Each row has a name. Each question is about the rows just above it.

-.06  .25 -.32 -.22 -.03 -> q_276
-.12 -.24 -.11  .03 -.28 -> q_886
-.35  .28 -.22 -.63  .08 -> q_380
 .16 -.06  .12  .42  .06 -> q_151
-.18  .28  .23 -.17  .42 -> q_586
-.17  .28  .23 -.17  .42 -> q_188
-.05 -.32  .24 -.31  .18 -> q_164
-.17  .28  .23 -.30  .42 -> q_85
.77 .40 .87 .06 .51 -> q_935
Does one of the named rows hold -.05 -.32 side by side, in this order? | yes
Among the named rows, does one hold -.30  .42 next to each other, in this order? | yes
Does one of the named rows hold -.18  .28 side by side, in this order? | yes
Is  .15 -.06  .12  .42  .06 printed in one of the named rows, side by side and in this order? | no

-.66 -.16  .04  .23  .20  .11  .47 -.71 : q_380
-.81 -.19 -.93 -.35 -.10  .24  .18  .40 : q_85
-.11  .11  .20  .15 -.50 -.23  .11 -.07 : q_935
-.12  .15 -.47  .30  .01 -.22  .53  .55 : q_586
-.27  .26 -.66 -.35  .33  .59 -.06 -.08 : q_188
-.11  .11  .20  .15 -.50 -.23 -.43 -.07 : q_565
-.12  .26 -.09  .18 -.05  .39  .22  .25 : q_151
-.06  .34  .33 -.29 -.05  .11  .37  .15 : q_366
-.59  .11  .16 -.25  .07  .59 -.08 -.03 : q_276
Is  .33 -.35 -.66 printed in one of the named rows, side by side and in this order? | no
Among the named rows, does one hold  .18 -.05  .39 next to each other, in this order? | yes
Does one of the named rows hold -.35  .34  .59 -.06 side by side, in this order? | no
Does one of the named rows hold -.81 -.19 -.93 side by side, in this order? | yes

.15 .07 .04 .23 .34 : q_276
-.22  .85 -.36  .35 -.41 : q_85
 .40  .15 -.38 -.25  .33 : q_586
 .10  .09 -.02  .32  .09 : q_151
Does one of the named rows hold .09 .10 side by side, in this order? | no
Is -.25 -.38 printed in one of the named rows, side by side and in this order? | no
Among the named rows, does one hold .09 .32 next to each other, in this order? | no
Among the named rows, does one hold  .10  .09 -.02  .33  .09 next to each other, in this order? | no

-.06 -.22  .28 -.68 -.22  .04 -> q_151
 .26 -.02 -.08 -.09 -.18 -.32 -> q_380
 .04  .69 -.34 -.12  .01 -.27 -> q_886
-.12 -.20  .34 -.04  .30 -.19 -> q_366
 .08  .10 -.33 -.08 -.02 -.25 -> q_85
 .16  .08  .26  .18  .07 -.07 -> q_164
 .25 -.23 -.11 -.32 -.23 -.09 -> q_611
 .25 -.23 -.11 -.23 -.23 -.09 -> q_565
-.46  .21  .25 -.01  .10 -.31 -> q_188
-.22 -.15 -.03 -.35 -.29  .33 -> q_276
 .09  .04  .03 -.13 -.10 -.14 -> q_586
Among the named rows, does one hold  .25 -.23 -.11 -.23 next to each other, in this order? | yes
Does one of the named rows hold -.18 -.09 -.08 side by side, in this order? | no
Among the named rows, does one hold -.23 -.11 -.32 -.23 next to each other, in this order? | yes
Among the named rows, does one hold -.02 -.08 -.09 -.17 next to each other, in this order? | no

-.23  .50 -.10 -.31 -> q_151
-.28 -.13 -.21  .06 -> q_276
 .15 -.92  .71  .28 -> q_565
-.28  .11 -.21  .06 -> q_164
-.68  .68 -.86 -.29 -> q_85
-.06 -.02  .04 -.03 -> q_366
 .08 -.32  .36  .06 -> q_886
Among the named rows, does one hold -.68  .68 -.86 next to each other, in this order? | yes
Does one of the named rows hold -.01  .04 side by side, in this order? | no
Among the named rows, does one hold -.32  .08 next to each other, in this order? | no
Is  .15 -.93 printed in one of the named rows, side by side and in this order? | no
Is  .08 -.32  .36 printed in one of the named rows, side by side and in this order? | yes
Does one of the named rows hold  .68 -.86 side by side, in this order? | yes

